Below is a small trained network, with its code and all its weights. Each question gives an input and a target symbol and asks what happens when units are switched off, that is, made to give their printed mean instead of their output.

import numpy as np


def w(rows, s, z=0):
    codes = np.array(rows[::2]) - 128.0
    scale = np.full(codes.shape[1], s)
    scale[-1] = z or s
    return codes * scale


def f(y):
    return y / 2 * (1 + np.tanh(0.7978845608 * (y + 0.044715 * y**3)))


def softmax(a):
    e = np.exp(a - a.max(-1, keepdims=True))
    return e / e.sum(-1, keepdims=True)


def log_softmax(a):
    a = a - a.max(-1, keepdims=True)
    return a - np.log(np.exp(a).sum(-1, keepdims=True))


def net(x, mask):
    ids = ['ΓΘΠΣΩαελμτφψ'.index(c) for c in x.split()]
    T = len(ids)
    res = E[ids] + P[:T]
    u = 0
    for l in range(2):
        r = res
        for j in range(2):
            rows = slice(4 * j, 4 * j + 4)
            q, k, v = (r @ M[l][rows].T for M in (Q, K, V))
            z = softmax(np.where(np.tri(T) > 0, q @ k.T / 4**0.5, -1e9)) @ v
            o = O[l][rows]
            res = res + np.where(mask[u + j], z, o[:, -1]) @ o[:, :-1]
        u += 2
        y = f(res @ A[l][:, :-1].T + A[l][:, -1])
        res = res + np.where(mask[u : u + 4], y, B[l][:, -1]) @ B[l][:, :-1]
        u += 4
    return log_softmax(res[-1] @ U[:, :-1].T + U[:, -1])


Q, K, V, O, A, B = {}, {}, {}, {}, {}, {}
E = w([
[34,148,52,253],'Γ',
[87,164,172,211],'Θ',
[162,128,63,197],'Π',
[77,163,155,224],'Σ',
[65,148,101,227],'Ω',
[183,157,185,178],'α',
[91,183,160,94],'ε',
[72,99,165,75],'λ',
[91,77,148,159],'μ',
[97,164,180,104],'τ',
[96,76,192,161],'φ',
[112,174,87,144],'ψ',
],0.017)
P = w([
[137,29,68,2],'0',
[128,185,204,64],'1',
[119,170,203,71],'2',
[115,157,208,65],'3',
[74,129,183,78],'4',
[73,129,195,78],'5',
[61,120,203,78],'6',
[55,110,200,80],'7',
[49,101,206,79],'8',
[41,100,199,88],'9',
[46,106,205,84],'10',
[42,106,206,90],'11',
[34,109,216,83],'12',
],0.0038)
Q[0] = w([
[120,216,229,189],'0.h0',
[157,142,206,192],'0.h0',
[93,118,63,34],'0.h0',
[46,65,173,77],'0.h0',
[210,7,152,27],'0.h1',
[31,119,11,124],'0.h1',
[40,31,139,110],'0.h1',
[65,155,217,199],'0.h1',
],0.014)
K[0] = w([
[131,68,48,93],'0.h0',
[119,143,65,98],'0.h0',
[130,88,198,181],'0.h0',
[10,95,176,138],'0.h0',
[92,178,129,8],'0.h1',
[23,159,112,205],'0.h1',
[26,77,156,113],'0.h1',
[149,26,159,160],'0.h1',
],0.017)
V[0] = w([
[113,71,125,151],'0.h0',
[99,120,37,89],'0.h0',
[132,169,136,124],'0.h0',
[130,140,154,156],'0.h0',
[121,114,143,163],'0.h1',
[138,131,109,102],'0.h1',
[126,99,142,171],'0.h1',
[85,255,120,49],'0.h1',
],0.0081)
O[0] = w([
[155,77,136,111,183],'0.h0',
[75,105,2,115,140],'0.h0',
[126,160,122,141,106],'0.h0',
[160,141,161,137,143],'0.h0',
[175,146,180,112,199],'0.h1',
[85,103,82,139,70],'0.h1',
[179,136,169,112,211],'0.h1',
[18,165,113,161,1],'0.h1',
],0.0079,0.0037)
A[0] = w([
[119,44,120,63,27],'0.n0',
[247,199,12,64,13],'0.n1',
[71,76,129,246,3],'0.n2',
[249,103,92,111,51],'0.n3',
],0.011,0.0034)
B[0] = w([
[109,223,71,2,178],'0.n0',
[55,188,124,132,210],'0.n1',
[167,112,194,111,250],'0.n2',
[241,174,171,162,213],'0.n3',
],0.015,0.0019)
Q[1] = w([
[133,123,149,154],'1.h0',
[38,128,197,203],'1.h0',
[169,106,139,107],'1.h0',
[116,78,168,53],'1.h0',
[153,158,92,150],'1.h1',
[84,59,172,150],'1.h1',
[136,82,139,57],'1.h1',
[124,163,162,3],'1.h1',
],0.02)
K[1] = w([
[136,81,101,158],'1.h0',
[26,45,117,195],'1.h0',
[175,65,116,116],'1.h0',
[105,7,198,43],'1.h0',
[119,159,96,195],'1.h1',
[199,105,146,23],'1.h1',
[131,38,152,123],'1.h1',
[9,32,197,112],'1.h1',
],0.015)
V[1] = w([
[174,83,87,139],'1.h0',
[155,92,9,122],'1.h0',
[130,71,53,155],'1.h0',
[197,51,113,161],'1.h0',
[107,184,97,83],'1.h1',
[71,174,106,163],'1.h1',
[125,103,89,83],'1.h1',
[148,91,140,133],'1.h1',
],0.011)
O[1] = w([
[82,160,145,95,89],'1.h0',
[105,255,186,40,2],'1.h0',
[113,164,208,77,28],'1.h0',
[41,109,147,106,114],'1.h0',
[97,45,162,150,148],'1.h1',
[147,41,48,128,91],'1.h1',
[144,79,182,227,75],'1.h1',
[138,177,145,136,119],'1.h1',
],0.0086,0.0064)
A[1] = w([
[133,22,143,53,2],'1.n0',
[108,96,237,104,145],'1.n1',
[214,181,150,119,142],'1.n2',
[78,204,29,250,182],'1.n3',
],0.013,0.0043)
B[1] = w([
[175,134,116,7,186],'1.n0',
[101,206,22,140,225],'1.n1',
[212,61,109,104,212],'1.n2',
[74,143,198,106,254],'1.n3',
],0.014,0.0075)
U = w([
[114,213,115,132,144],'Γ',
[153,239,254,51,146],'Θ',
[134,147,136,162,114],'Π',
[122,153,81,139,156],'Σ',
[87,95,171,160,110],'Ω',
[98,98,131,48,36],'α',
[220,127,136,198,1],'ε',
[24,122,177,108,232],'λ',
[123,154,77,215,112],'μ',
[177,243,118,110,231],'τ',
[98,240,110,104,98],'φ',
[127,207,130,156,177],'ψ',
],0.0079,0.0059)

Each question gives the input, a string of symbols that net reads in full, and the target symbol t.
The units are the heads (4 rows each of Q, K, V and O) and the neurons (one row each of A and B). Each row of codes is followed by its name. A weight is (code - 128) times the scale printed after its matrix; where a second scale follows, it is the last column's (O, A, B and U).
mask holds one flag per unit, layer by layer, with each layer's heads first. A switched-off unit (its flag False) gives its mean, the last column of its rows in O or B, instead of its output. The means were averaged over made-up inputs and are rounded, as every weight is.
A unit's drop is (log p(t) with every unit on - log p(t) with that unit switched off) / (log p(t) with every unit on - log p(t) with every unit switched off).
The circuit of an input: a set's keep is (log p(t) with only the set's units on - log p(t) with every unit switched off) / (log p(t) with every unit on - log p(t) with every unit switched off). Starting from all 12 units, units are removed one at a time, each time the one whose removal leaves the highest keep (on an exact tie, the one counted first), for as long as the keep stays at least 0.8.
units of the circuit, in order: the units of the circuit, biggest drop first
unit that matters most: the unit with the biggest drop
k most important neurons: the k neurons with the biggest drops, biggest first
top k neurons in layer l: the k neurons of layer l with the biggest drops, biggest first
heads that matter: for each layer, one digit per head in row order, 1 if its drop is at least 0.15 and else 0, layers parted by /
input α ψ μ ψ μ Σ μ Σ Θ Γ, target Θ: most important neuron -> [0.n3]
input Σ τ Θ μ Ω ε Θ, target λ: top 2 neurons in layer 1 -> [1.n3, 1.n2]
input μ Π λ Γ μ τ Σ, target μ: 3 most important neurons -> [0.n0, 1.n1, 0.n2]
input Γ μ Ω, target φ: units of the circuit, in order -> [1.h0, 1.n1, 0.h0]
input Π μ Π μ φ Π α Γ φ Π, target ε: units of the circuit, in order -> [1.n2, 0.n3]
input μ Γ Σ μ Θ α φ μ λ, target α: heads that matter -> 11 / 11
input μ λ ψ Σ Θ ψ ψ Π μ Π Θ, target μ: top 2 neurons in layer 0 -> [0.n0, 0.n3]
input Θ μ μ Π μ ε μ Σ, target Ω: 2 most important neurons -> [0.n3, 0.n0]
input Π μ μ Π Γ μ Θ ε Ω μ Ω, target α: heads that matter -> 10 / 01
input Π φ λ λ Γ Θ Π μ α μ Θ, target α: heads that matter -> 11 / 01
input μ Π Θ Θ ψ μ Γ Ω, target μ: 3 most important neurons -> [0.n0, 1.n1, 0.n2]
input ε μ ψ Ω, target ε: heads that matter -> 01 / 10
input Π μ Θ φ ψ Γ μ Θ Π μ Σ Θ, target α: 4 most important neurons -> [0.n3, 0.n1, 0.n0, 0.n2]
input μ μ ε Π Θ φ φ α λ μ Π μ Θ, target μ: heads that matter -> 00 / 01
input Θ Ω Σ ε Θ Π φ λ Θ, target Ω: units of the circuit, in order -> [1.h0, 1.n1, 1.n3, 0.h0]
input ψ ψ τ φ α α α μ μ μ μ Γ, target τ: top 2 neurons in layer 1 -> [1.n1, 1.n2]
input φ Θ ψ μ, target ε: top 3 neurons in layer 0 -> [0.n0, 0.n3, 0.n1]
input λ ψ ψ Γ λ μ Γ Π ψ Σ, target Σ: heads that matter -> 00 / 01
input Θ Σ α ε Σ, target λ: heads that matter -> 11 / 10
input λ μ λ τ φ α Γ, target Σ: 3 most important neurons -> [0.n2, 1.n1, 1.n0]
input μ τ ε τ Ω φ λ ψ Π τ, target α: 3 most important neurons -> [1.n0, 0.n3, 0.n0]
input Σ Θ Γ, target λ: unit that matters most -> 1.n3
input μ ψ μ μ, target τ: 3 most important neurons -> [0.n0, 0.n1, 1.n1]
